Here is a tiny trained network, its code and every weight. The questions are about switching its units off for an input and a class, where a switched-off unit gives its printed mean instead of its output.

import numpy as np


def w(rows, s, z=0):
    codes = np.array(rows[::2]) - 128.0
    scale = np.full(codes.shape[1], s)
    scale[-1] = z or s
    return codes * scale


def norm(h):
    return h / np.sqrt((h * h).mean(-1, keepdims=True) + 1e-5)


def f(y):
    return np.maximum(y, 0)


def log_softmax(a):
    a = a - a.max(-1, keepdims=True)
    return a - np.log(np.exp(a).sum(-1, keepdims=True))


def net(x, mask):
    res = np.array(x, float).reshape(1, 8) / 4 @ E
    u = 0
    for l in range(3):
        y = f(norm(res) @ A[l][:, :-1].T + A[l][:, -1])
        res = res + np.where(mask[u : u + 6], y, B[l][:, -1]) @ B[l][:, :-1]
        u += 6
    return log_softmax(norm(res)[-1] @ U[:, :-1].T + U[:, -1])


A, B = {}, {}
E = w([
[224,135,108,59,125,145,120,119,151,203,141],'x0',
[117,88,130,121,99,111,155,107,215,136,93],'x1',
[138,116,106,103,166,176,157,184,171,65,135],'x2',
[186,132,92,168,161,75,116,117,154,92,148],'x3',
[121,215,182,63,114,94,90,148,181,98,133],'x4',
[76,152,92,149,255,169,10,75,153,169,43],'x5',
[125,129,129,130,131,128,123,130,134,131,128],'x6',
[103,201,88,158,100,155,155,89,156,136,171],'x7',
],0.0098)
A[0] = w([
[61,122,151,104,72,215,119,187,129,178,119,45],'L0N0',
[130,94,98,84,182,171,173,115,149,44,166,79],'L0N1',
[126,167,110,96,174,142,95,137,2,109,212,92],'L0N2',
[125,136,141,150,116,93,119,116,116,173,125,28],'L0N3',
[132,75,174,129,74,117,134,117,163,134,190,214],'L0N4',
[70,126,163,161,138,105,131,140,130,95,145,2],'L0N5',
],0.01,0.0066)
B[0] = w([
[210,225,132,157,88,81,218,188,40,165,2,184],'L0N0',
[105,162,96,172,62,165,53,199,118,184,143,179],'L0N1',
[55,62,89,73,143,65,212,110,233,137,106,201],'L0N2',
[153,102,128,141,141,90,64,91,57,103,178,136],'L0N3',
[51,113,70,121,177,142,77,101,161,158,107,255],'L0N4',
[154,141,145,93,140,182,128,54,86,54,102,143],'L0N5',
],0.0085,0.0071)
A[1] = w([
[135,220,230,71,67,75,79,127,214,85,87,1],'L1N0',
[216,133,64,205,144,34,105,123,183,62,140,114],'L1N1',
[122,116,184,173,93,53,86,31,107,193,131,73],'L1N2',
[164,7,212,94,156,65,66,216,79,112,75,78],'L1N3',
[160,83,179,105,1,109,215,156,82,73,242,82],'L1N4',
[109,152,175,122,155,41,154,87,89,172,149,15],'L1N5',
],0.0088,0.005)
B[1] = w([
[109,59,114,164,205,96,188,152,65,156,248,237],'L1N0',
[93,157,192,83,75,121,191,162,53,187,32,220],'L1N1',
[107,102,82,100,71,165,87,212,142,89,143,220],'L1N2',
[110,237,70,178,80,125,169,79,167,127,172,253],'L1N3',
[129,128,186,180,185,113,27,101,199,178,65,217],'L1N4',
[118,104,48,126,24,143,73,185,111,108,144,160],'L1N5',
],0.011,0.0056)
A[2] = w([
[171,86,194,157,36,91,158,146,165,114,156,187],'L2N0',
[108,150,80,140,72,100,137,101,175,130,103,154],'L2N1',
[251,98,76,49,105,137,128,87,128,180,161,43],'L2N2',
[181,12,84,216,99,182,186,84,86,136,99,3],'L2N3',
[158,132,119,120,166,170,151,210,171,72,113,87],'L2N4',
[63,83,144,213,110,119,135,122,84,12,109,87],'L2N5',
],0.011,0.0042)
B[2] = w([
[131,124,145,169,186,189,63,106,100,136,58,174],'L2N0',
[135,118,81,141,152,113,173,133,161,118,125,255],'L2N1',
[147,152,178,77,101,163,135,59,110,51,146,175],'L2N2',
[108,147,173,131,181,42,116,189,102,88,205,201],'L2N3',
[145,6,95,175,26,118,79,116,87,117,152,155],'L2N4',
[217,145,177,46,104,174,134,111,158,124,155,204],'L2N5',
],0.013,0.0086)
U = w([
[116,130,146,172,202,171,8,84,167,186,77,134],'0',
[132,123,152,133,186,87,121,180,60,135,243,110],'1',
[196,157,173,55,86,199,131,56,118,82,125,153],'2',
[133,91,43,140,20,151,61,177,104,127,142,92],'3',
[138,168,139,119,89,103,188,159,47,187,29,90],'4',
[124,123,86,98,130,129,158,138,164,140,138,253],'5',
[122,202,63,184,108,131,179,80,180,136,176,66],'6',
[89,41,99,70,144,107,175,113,186,141,112,98],'7',
],0.012,0.0055)

Each question gives the input, the list of numbers given to net, and the class t.
The units are the neurons (one row each of A and B). Each row of codes is followed by its name. A weight is (code - 128) times the scale printed after its matrix; where a second scale follows, it is the last column's (A, B and U).
mask holds one flag per neuron, layer by layer. A switched-off neuron (its flag False) gives its mean, the last column of its row in B, instead of its output. The means were averaged over made-up inputs and are rounded, as every weight is.
A unit's drop is (log p(t) with every unit on - log p(t) with that unit switched off) / (log p(t) with every unit on - log p(t) with every unit switched off).
The circuit of an input: a set's keep is (log p(t) with only the set's units on - log p(t) with every unit switched off) / (log p(t) with every unit on - log p(t) with every unit switched off). Starting from the 12 units with the biggest drops (on a tie, the unit counted first), units are removed one at a time, each time the one whose removal leaves the highest keep (on an exact tie, the one counted first), for as long as the keep stays at least 0.8.
units of the circuit, in order: the units of the circuit, biggest drop first
unit that matters most: the unit with the biggest drop
k most important neurons: the k neurons with the biggest drops, biggest first
k most important neurons of layer l: the k neurons of layer l with the biggest drops, biggest first
input [-7,-7,8,-5,7,4,3,-8], class 3: 3 most important neurons -> (L2N4 L2N3 L2N2)
input [-1,-8,3,7,5,-5,3,2], class 7: 3 most important neurons -> (L0N2 L0N0 L1N4)
input [5,2,8,0,-3,3,4,8], class 3: units of the circuit, in order -> (L2N4 L1N3)
input [-1,-6,8,-6,-7,5,-5,-2], class 3: units of the circuit, in order -> (L2N4 L0N4)
input [-8,-8,1,8,-8,5,2,3], class 1: units of the circuit, in order -> (L2N3 L0N4)
input [-3,-1,4,-6,0,-4,-6,-4], class 4: units of the circuit, in order -> (L0N0)
input [-6,-8,7,0,4,7,-7,4], class 7: 2 most important neurons -> (L0N2 L1N4)
input [5,-5,7,4,5,2,-6,2], class 3: 2 most important neurons -> (L2N4 L0N1)
input [-2,5,6,4,-4,-5,-5,5], class 3: 2 most important neurons -> (L0N1 L0N4)
input [4,7,4,-1,4,3,5,-8], class 6: units of the circuit, in order -> (L1N3 L0N2)
input [4,7,0,7,3,-3,-3,5], class 4: 4 most important neurons -> (L1N1 L0N2 L1N3 L2N0)
input [-4,-6,-2,6,1,1,4,5], class 4: 3 most important neurons -> (L1N1 L0N4 L1N3)
input [6,-1,5,-3,8,3,7,8], class 1: units of the circuit, in order -> (L1N0 L0N4)
input [5,6,1,8,1,-6,-4,-7], class 4: 2 most important neurons -> (L1N1 L0N4)
input [-8,-6,0,2,-4,-5,-2,-5], class 2: unit that matters most -> L2N5
input [-2,0,-5,-5,-2,0,0,-5], class 3: 2 most important neurons -> (L1N2 L1N5)
input [3,0,-6,6,-4,-6,5,-5], class 0: 2 most important neurons -> (L2N0 L1N4)
input [7,6,0,4,2,-7,-3,-2], class 0: 2 most important neurons of layer 2 -> (L2N0 L2N5)
input [-2,0,7,-6,2,4,4,-4], class 3: 2 most important neurons -> (L2N4 L1N1)
input [5,-8,0,-8,3,-3,5,6], class 4: units of the circuit, in order -> (L0N0)
input [5,-3,3,6,3,4,2,4], class 4: units of the circuit, in order -> (L1N1 L0N4)
input [5,-8,-4,-3,2,-7,2,6], class 7: units of the circuit, in order -> (L0N2 L1N3)
